Here is a tiny trained network, its code and every weight. The questions are about switching its units off for an input and a target symbol, where a switched-off unit gives its printed mean instead of its output.

import numpy as np


def w(rows, s, z=0):
    codes = np.array(rows[::2]) - 128.0
    scale = np.full(codes.shape[1], s)
    scale[-1] = z or s
    return codes * scale


def norm(h):
    return h / np.sqrt((h * h).mean(-1, keepdims=True) + 1e-5)


def f(y):
    return np.maximum(y, 0)


def softmax(a):
    e = np.exp(a - a.max(-1, keepdims=True))
    return e / e.sum(-1, keepdims=True)


def log_softmax(a):
    a = a - a.max(-1, keepdims=True)
    return a - np.log(np.exp(a).sum(-1, keepdims=True))


def net(x, mask):
    ids = ['αβγδεζθλμξπστφψ'.index(c) for c in x.split()]
    T = len(ids)
    res = E[ids] + P[:T]
    r = norm(res)
    for j in range(2):
        rows = slice(3 * j, 3 * j + 3)
        q, k, v = (r @ M[0][rows].T for M in (Q, K, V))
        z = softmax(np.where(np.tri(T) > 0, q @ k.T / 3**0.5, -1e9)) @ v
        o = O[0][rows]
        res = res + np.where(mask[j], z, o[:, -1]) @ o[:, :-1]
    y = f(norm(res) @ A[0][:, :-1].T + A[0][:, -1])
    res = res + np.where(mask[2:6], y, B[0][:, -1]) @ B[0][:, :-1]
    return log_softmax(norm(res)[-1] @ U[:, :-1].T + U[:, -1])


Q, K, V, O, A, B = {}, {}, {}, {}, {}, {}
E = w([
[195,111,174,127],'α',
[221,114,133,153],'β',
[49,127,221,102],'γ',
[202,39,96,4],'δ',
[189,117,83,81],'ε',
[147,64,130,132],'ζ',
[107,174,115,83],'θ',
[108,173,143,157],'λ',
[124,113,103,86],'μ',
[160,109,160,105],'ξ',
[158,115,144,115],'π',
[163,117,155,111],'σ',
[153,83,115,38],'τ',
[89,166,72,157],'φ',
[85,83,202,65],'ψ',
],0.025)
P = w([
[117,254,95,136],'0',
[132,211,120,104],'1',
[151,222,144,90],'2',
[142,167,149,102],'3',
[139,163,152,103],'4',
[150,96,198,123],'5',
[135,126,155,156],'6',
[135,143,162,143],'7',
[116,75,99,191],'8',
],0.012)
Q[0] = w([
[61,30,124,181],'H1',
[103,106,95,82],'H1',
[147,178,110,90],'H1',
[247,128,113,111],'H2',
[145,166,125,137],'H2',
[143,147,124,33],'H2',
],0.015)
K[0] = w([
[62,166,13,70],'H1',
[161,241,239,100],'H1',
[109,138,150,238],'H1',
[254,214,74,175],'H2',
[96,197,182,70],'H2',
[185,76,214,114],'H2',
],0.0089)
V[0] = w([
[70,166,102,18],'H1',
[148,239,196,127],'H1',
[166,105,214,148],'H1',
[198,199,182,57],'H2',
[42,110,27,83],'H2',
[254,196,48,140],'H2',
],0.0075)
O[0] = w([
[44,178,82,70,159],'H1',
[137,46,187,159,222],'H1',
[180,90,148,94,147],'H1',
[145,144,78,125,254],'H2',
[142,197,55,144,75],'H2',
[254,141,140,160,228],'H2',
],0.0091,0.0085)
A[0] = w([
[88,67,52,103,255],'N1',
[116,97,49,170,147],'N2',
[125,187,181,216,62],'N3',
[142,254,241,75,92],'N4',
],0.012,0.0033)
B[0] = w([
[178,41,183,72,196],'N1',
[153,1,213,154,156],'N2',
[97,62,99,226,164],'N3',
[63,51,102,169,254],'N4',
],0.0097,0.0058)
U = w([
[184,50,249,190,116],'α',
[185,81,209,203,137],'β',
[66,159,224,94,255],'γ',
[138,125,110,57,51],'δ',
[186,184,83,143,91],'ε',
[132,126,101,156,7],'ζ',
[60,192,122,100,204],'θ',
[104,77,133,200,223],'λ',
[120,135,88,111,100],'μ',
[121,84,135,128,125],'ξ',
[130,188,163,105,22],'π',
[123,83,142,136,188],'σ',
[116,129,105,75,65],'τ',
[121,181,108,196,135],'φ',
[75,138,209,72,208],'ψ',
],0.015,0.0077)

Each question gives the input, a string of symbols that net reads in full, and the target symbol t.
The units are the heads (3 rows each of Q, K, V and O) and the neurons (one row each of A and B). Each row of codes is followed by its name. A weight is (code - 128) times the scale printed after its matrix; where a second scale follows, it is the last column's (O, A, B and U).
mask holds one flag per unit, heads first, then neurons. A switched-off unit (its flag False) gives its mean, the last column of its rows in O or B, instead of its output. The means were averaged over made-up inputs and are rounded, as every weight is.
A unit's drop is (log p(t) with every unit on - log p(t) with that unit switched off) / (log p(t) with every unit on - log p(t) with every unit switched off).
The circuit of an input: a set's keep is (log p(t) with only the set's units on - log p(t) with every unit switched off) / (log p(t) with every unit on - log p(t) with every unit switched off). Starting from all 6 units, units are removed one at a time, each time the one whose removal leaves the highest keep (on an exact tie, the one counted first), for as long as the keep stays at least 0.8.
circuit, biggest first: the units of the circuit, biggest drop first
most important unit: the unit with the biggest drop
k most important neurons: the k neurons with the biggest drops, biggest first
which heads matter: for each layer, one digit per head in row order, 1 if its drop is at least 0.15 and else 0, layers parted by /
drop of u: that unit's drop, to one decimal
input θ σ δ α τ σ δ α θ, target α: which heads matter => 00
input β θ ε λ δ ε θ, target λ: circuit, biggest first => [N4]
input α α μ, target α: which heads matter => 11
input θ ε θ, target θ: which heads matter => 10
input σ θ τ α φ, target α: 2 most important neurons => [N2, N4]
input π α θ θ, target α: which heads matter => 10
input β β θ, target β: which heads matter => 11
input ξ λ ε σ σ λ, target λ: circuit, biggest first => [N3, N4]
input ξ ξ λ, target λ: which heads matter => 00
input σ λ φ, target λ: 2 most important neurons => [N3, N2]
input θ ε ε, target ε: drop of H2 => 0.5
input φ ε ε, target ε: drop of H2 => 0.4
input θ δ θ, target θ: drop of N4 => 0.1
input δ τ μ λ ε ζ θ, target λ: most important unit => N4
